M = [-15.01 -17.36  10.54  -8.81  -5.82]
M[-5] -> -15.01
M[4] -> -5.82
M[2] -> 10.54

X =
[[419 365 407 533 375 537 623 452 418 549 419 507 566]
 [640 680 541 570 375 566 397 402 488 414 438 472 458]
 [539 473 657 429 727 388 657 478 627 628 389 470 416]
 [499 465 358 466 390 609 316 466 404 703 387 591 737]
 [643 637 440 432 495 356 497 421 659 463 470 584 463]
 [432 434 358 643 584 154 652 554 404 416 666 486 533]
 [419 363 629 779 707 453 317 407 514 602 518 495 736]]
X[0,-13]: 419
X[-5,-7]: 657
X[3,9]: 703
X[-7,-4]: 549
X[-7]: [419, 365, 407, 533, 375, 537, 623, 452, 418, 549, 419, 507, 566]
X[6,4]: 707
X[-7,-5]: 418
X[0,-8]: 537
X[-6]: [640, 680, 541, 570, 375, 566, 397, 402, 488, 414, 438, 472, 458]
X[:, -1]: [566, 458, 416, 737, 463, 533, 736]
X[5,8]: 404
X[-5,-8]: 388
X[4]: [643, 637, 440, 432, 495, 356, 497, 421, 659, 463, 470, 584, 463]
X[:, 8]: [418, 488, 627, 404, 659, 404, 514]
X[1,-10]: 570
X[-4,1]: 465
X[-1,-4]: 602
X[6,12]: 736
X[:, 0]: [419, 640, 539, 499, 643, 432, 419]
X[3,10]: 387
X[3]: [499, 465, 358, 466, 390, 609, 316, 466, 404, 703, 387, 591, 737]
X[0,2]: 407
X[-5,-3]: 389
X[1,-7]: 397
X[-7,-6]: 452
X[-3,-8]: 356
X[-7,10]: 419
X[6,-7]: 317
X[6,0]: 419
X[:, -12]: [365, 680, 473, 465, 637, 434, 363]

m =
[[-24 -20 -10  -9   8 -22   2   4 -25   4 -11   6  11 -29]
 [-13 -16  -2  -1   2 -17   8  10 -16  13 -14   5  15 -19]
 [-17 -15  -7  -6   5 -16   2   3 -17   4  -9   4   9 -21]]
Indices start at 0.
(0, 0) => -24
(1, 4) => 2
(2, 2) => -7
(1, 9) => 13
(2, 4) => 5
(2, 9) => 4
(0, 11) => 6
(2, 5) => -16
(0, 13) => -29
(0, 7) => 4
(0, 8) => -25
(1, 1) => -16
(1, 3) => -1
(1, 0) => -13
(0, 5) => -22
(2, 6) => 2

arr =
array([[  5,   9,   7,  25,   1, -13,  -2],
       [ -6,  -5,   0,   5,   1,  -5,   3],
       [  0, -16,   7, -14,   2,  -3,   4],
       [  5,   5,  -5,   9,   2,  -4,   2],
       [ -3,   0,   3,  14,   2,   2,   3],
       [  0,   5,   4,  -4,  -2,   3,  -2],
       [-11,   2,  -9, -37,   3,  -3,  -3],
       [ -3,  -4,  -6, -26,   0,  -8,  -6],
       [  0, -13,  -9, -12,  -4,   2,   2],
       [  0,  -3,  13,  10,   2,  -3,  -7],
       [ -6,   2,   4,   2,  -2,  -1, -11],
       [ -3,  -6,  -7,   6,   0,  -7,   3],
       [  2,  -8,  -4, -18,   6,  -6,   4]])
Rows and columns are counted from 0.
(0, 0) = 5
(5, 3) = -4
(7, 3) = -26
(9, 6) = -7
(12, 1) = -8
(10, 0) = -6
(5, 0) = 0
(10, 1) = 2
(1, 2) = 0
(4, 4) = 2
(0, 5) = -13
(0, 3) = 25
(3, 3) = 9
(12, 4) = 6
(4, 5) = 2
(3, 4) = 2
(9, 0) = 0
(10, 5) = -1
(8, 0) = 0
(4, 3) = 14
(2, 1) = -16
(8, 5) = 2
(1, 3) = 5
(12, 6) = 4
(0, 6) = -2
(12, 5) = -6
(4, 2) = 3
(6, 4) = 3
(6, 3) = -37
(11, 4) = 0

x =
[[-1.5, -0.7, -0.4, -1.2, -1.1, -1.2, -0.9, -0.4, -0.9, -0.7, -0.7, -0.7],
 [-1.8, -1.5, -0.5, -0.2, -1.4, -1.4, -0.5, 0.2, -0.7, -0.7, -0.6, -0.3],
 [-1.3, -1.3, -1.1, -0.9, -1.4, -1.2, -0.4, 0.1, -1.3, 0.2, -0.8, 0.5],
 [-1.6, -0.8, -0.3, -1.1, -1.1, -1.3, -1.0, -0.7, -1.5, -0.4, -0.4, -0.7],
 [-0.7, -1.1, 0.8, -1.1, -0.2, -2.2, -2.0, 0.2, -3.1, -2.3, -0.7, -0.8],
 [-1.5, -1.4, -0.5, -1.0, -0.9, -1.1, -0.2, -0.2, 1.7, -1.4, -1.3, -1.8],
 [-0.8, -1.3, -0.7, -1.1, -1.1, -1.0, -0.8, -1.3, -2.0, -1.1, -0.7, -1.0],
 [-2.4, -0.6, -0.4, -1.3, -1.2, -1.6, -1.7, -1.2, -2.4, -0.4, 0.5, -1.7],
 [-1.9, -1.7, -0.1, -0.3, -1.3, -1.5, -1.6, 0.0, -0.2, -1.6, 0.4, -1.0],
 [-1.1, -1.1, -0.7, -0.3, -0.6, -1.6, 0.0, -0.7, -1.8, -0.8, -1.1, -0.5],
 [-1.0, -1.6, 0.8, -0.9, -1.2, -1.5, -0.2, -1.7, -2.8, 0.2, 0.4, -1.2],
 [-2.1, -0.6, -0.5, -0.4, -0.9, -2.7, -1.9, -1.4, -2.6, 0.3, -0.1, 0.7]]
Indices start at 0.
(0, 0) -> -1.5
(6, 10) -> -0.7
(5, 4) -> -0.9
(6, 8) -> -2.0
(4, 9) -> -2.3
(5, 5) -> -1.1
(9, 7) -> -0.7
(3, 1) -> -0.8
(8, 3) -> -0.3
(10, 9) -> 0.2
(11, 2) -> -0.5
(6, 2) -> -0.7
(8, 4) -> -1.3
(0, 11) -> -0.7
(11, 8) -> -2.6
(11, 7) -> -1.4
(5, 6) -> -0.2
(0, 10) -> -0.7
(1, 7) -> 0.2
(5, 8) -> 1.7
(2, 6) -> -0.4
(9, 11) -> -0.5
(5, 1) -> -1.4
(3, 9) -> -0.4
(9, 10) -> -1.1
(0, 1) -> -0.7
(3, 5) -> -1.3
(10, 5) -> -1.5
(5, 11) -> -1.8
(4, 6) -> -2.0
(2, 1) -> -1.3
(3, 4) -> -1.1
(6, 11) -> -1.0
(11, 11) -> 0.7
(6, 1) -> -1.3
(10, 4) -> -1.2
